Below is a small trained network, with its code and all its weights. Each question gives an input and a class and asks what happens when units are switched off, that is, made to give their printed mean instead of their output.

import numpy as np


def w(rows, s, z=0):
    codes = np.array(rows[::2]) - 128.0
    scale = np.full(codes.shape[1], s)
    scale[-1] = z or s
    return codes * scale


def norm(h):
    return h / np.sqrt((h * h).mean(-1, keepdims=True) + 1e-5)


def f(y):
    return y / 2 * (1 + np.tanh(0.7978845608 * (y + 0.044715 * y**3)))


def log_softmax(a):
    a = a - a.max(-1, keepdims=True)
    return a - np.log(np.exp(a).sum(-1, keepdims=True))


def net(x, mask):
    res = np.array(x, float).reshape(1, 6) / 4 @ E
    u = 0
    for l in range(4):
        y = f(norm(res) @ A[l][:, :-1].T + A[l][:, -1])
        res = res + np.where(mask[u : u + 4], y, B[l][:, -1]) @ B[l][:, :-1]
        u += 4
    return log_softmax(norm(res)[-1] @ U[:, :-1].T + U[:, -1])


A, B = {}, {}
E = w([
[98,13,17,135,168,87,52,149,170,113,225],'x0',
[128,126,128,130,126,128,130,124,128,132,130],'x1',
[137,132,2,71,14,148,162,134,196,127,150],'x2',
[131,127,130,125,129,133,130,126,131,130,125],'x3',
[126,126,130,131,127,131,129,127,135,132,121],'x4',
[168,149,148,121,116,102,147,62,193,27,151],'x5',
],0.002)
A[0] = w([
[65,134,136,85,118,125,210,137,123,139,194,8],'0.n1',
[14,85,149,106,200,190,127,174,70,195,178,124],'0.n2',
[190,191,254,183,146,133,175,112,48,128,73,59],'0.n3',
[136,87,82,187,103,75,114,116,176,83,139,84],'0.n4',
],0.0021,0.0018)
B[0] = w([
[146,171,154,134,18,148,129,62,138,174,104,71],'0.n1',
[139,96,172,201,154,81,92,109,96,124,29,202],'0.n2',
[4,144,35,1,160,163,56,69,240,158,190,250],'0.n3',
[76,64,219,121,184,110,170,111,128,108,108,149],'0.n4',
],0.0023,0.0015)
A[1] = w([
[152,196,102,55,15,210,225,148,111,148,83,112],'1.n1',
[172,176,76,122,44,201,195,224,46,221,89,46],'1.n2',
[144,195,221,183,171,127,100,74,74,129,82,4],'1.n3',
[132,81,5,105,70,115,80,173,169,124,193,44],'1.n4',
],0.003,0.0021)
B[1] = w([
[180,105,114,175,139,79,122,183,86,134,157,252],'1.n1',
[156,209,78,84,253,151,184,181,46,126,252,179],'1.n2',
[84,101,10,80,50,151,180,110,221,145,177,166],'1.n3',
[87,217,233,105,144,172,151,79,126,167,62,236],'1.n4',
],0.0034,0.0022)
A[2] = w([
[235,160,120,201,43,86,188,161,103,139,106,13],'2.n1',
[117,218,160,48,69,177,151,31,212,90,125,1],'2.n2',
[69,194,120,106,167,225,145,143,75,238,139,72],'2.n3',
[29,129,76,89,122,192,101,170,126,255,63,126],'2.n4',
],0.0033,0.0015)
B[2] = w([
[170,172,48,167,116,164,45,72,68,101,135,137],'2.n1',
[41,162,39,129,211,28,133,113,139,141,149,248],'2.n2',
[111,42,136,52,84,190,157,146,226,88,84,228],'2.n3',
[119,44,233,125,4,205,150,139,171,143,55,253],'2.n4',
],0.0036,0.0031)
A[3] = w([
[229,198,81,252,18,82,74,9,88,6,104,37],'3.n1',
[237,145,237,194,139,117,86,50,114,31,190,81],'3.n2',
[98,65,130,221,135,102,62,218,4,247,43,5],'3.n3',
[73,139,200,122,152,82,107,37,154,122,118,97],'3.n4',
],0.0036,0.0031)
B[3] = w([
[115,154,106,207,8,252,39,19,147,250,123,201],'3.n1',
[171,7,177,180,134,194,39,62,85,83,139,171],'3.n2',
[210,230,159,202,53,19,78,209,60,218,58,199],'3.n3',
[181,192,99,115,114,97,179,153,78,96,146,250],'3.n4',
],0.0039,0.0016)
U = w([
[15,28,237,12,9,227,228,187,238,217,15,215],'0',
[19,227,31,15,224,14,230,8,237,24,230,163],'1',
[233,238,25,26,141,243,232,246,22,198,227,137],'2',
[243,222,20,226,7,230,31,3,78,207,213,45],'3',
[218,87,253,242,59,13,22,242,25,240,30,76],'4',
[227,17,206,222,237,55,17,35,37,6,231,3],'5',
],0.0046,0.0021)

Each question gives the input, the list of numbers given to net, and the class t.
The units are the neurons (one row each of A and B). Each row of codes is followed by its name. A weight is (code - 128) times the scale printed after its matrix; where a second scale follows, it is the last column's (A, B and U).
mask holds one flag per neuron, layer by layer. A switched-off neuron (its flag False) gives its mean, the last column of its row in B, instead of its output. The means were averaged over made-up inputs and are rounded, as every weight is.
A unit's drop is (log p(t) with every unit on - log p(t) with that unit switched off) / (log p(t) with every unit on - log p(t) with every unit switched off).
The circuit of an input: a set's keep is (log p(t) with only the set's units on - log p(t) with every unit switched off) / (log p(t) with every unit on - log p(t) with every unit switched off). Starting from the 12 units with the biggest drops (on a tie, the unit counted first), units are removed one at a time, each time the one whose removal leaves the highest keep (on an exact tie, the one counted first), for as long as the keep stays at least 0.8.
units of the circuit, in order: the units of the circuit, biggest drop first
top k neurons: the k neurons with the biggest drops, biggest first
top k neurons in layer l: the k neurons of layer l with the biggest drops, biggest first
input [-1,-6,8,-5,4,7], class 3: top 3 neurons => 0.n3; 3.n1; 1.n1
input [8,-1,7,6,-2,-1], class 0: units of the circuit, in order => 1.n4; 2.n4
input [-3,-7,4,1,4,-2], class 2: units of the circuit, in order => 1.n2
input [-4,0,6,-6,6,1], class 3: units of the circuit, in order => 1.n1; 2.n1
input [-2,-6,3,7,-2,1], class 3: top 2 neurons in layer 2 => 2.n1; 2.n2
input [6,-6,0,3,0,-1], class 4: units of the circuit, in order => 0.n3; 2.n3; 3.n3
input [-3,6,4,-1,-5,2], class 3: units of the circuit, in order => 2.n1; 1.n1
input [-2,-6,6,-2,-8,-1], class 2: top 2 neurons in layer 1 => 1.n2; 1.n1
input [-7,-5,2,2,0,7], class 3: units of the circuit, in order => 1.n1; 3.n1; 2.n1
input [4,-2,0,-6,-2,-3], class 4: top 3 neurons => 0.n2; 0.n3; 3.n3
input [-5,2,0,4,-6,1], class 1: top 2 neurons => 0.n3; 2.n4
input [0,-6,2,3,-3,-1], class 2: units of the circuit, in order => 0.n3; 1.n2
input [6,7,0,3,4,-6], class 4: top 4 neurons => 0.n2; 0.n3; 3.n3; 1.n3
input [-4,-3,1,8,0,-1], class 2: top neuron => 1.n1
input [-1,-1,3,6,4,-7], class 2: top 2 neurons => 1.n2; 0.n3
input [0,2,4,-2,-6,-8], class 2: top 2 neurons => 1.n2; 0.n3
input [4,3,0,-4,8,4], class 5: top 3 neurons => 0.n3; 0.n4; 1.n3
input [-5,-7,4,-1,-6,3], class 3: top 2 neurons => 1.n1; 3.n1
input [-8,7,1,5,0,8], class 3: top 2 neurons => 1.n1; 3.n1
input [-7,8,1,2,-4,-2], class 2: top 3 neurons => 1.n1; 1.n2; 1.n4
input [-6,-7,0,8,6,5], class 1: units of the circuit, in order => 2.n2
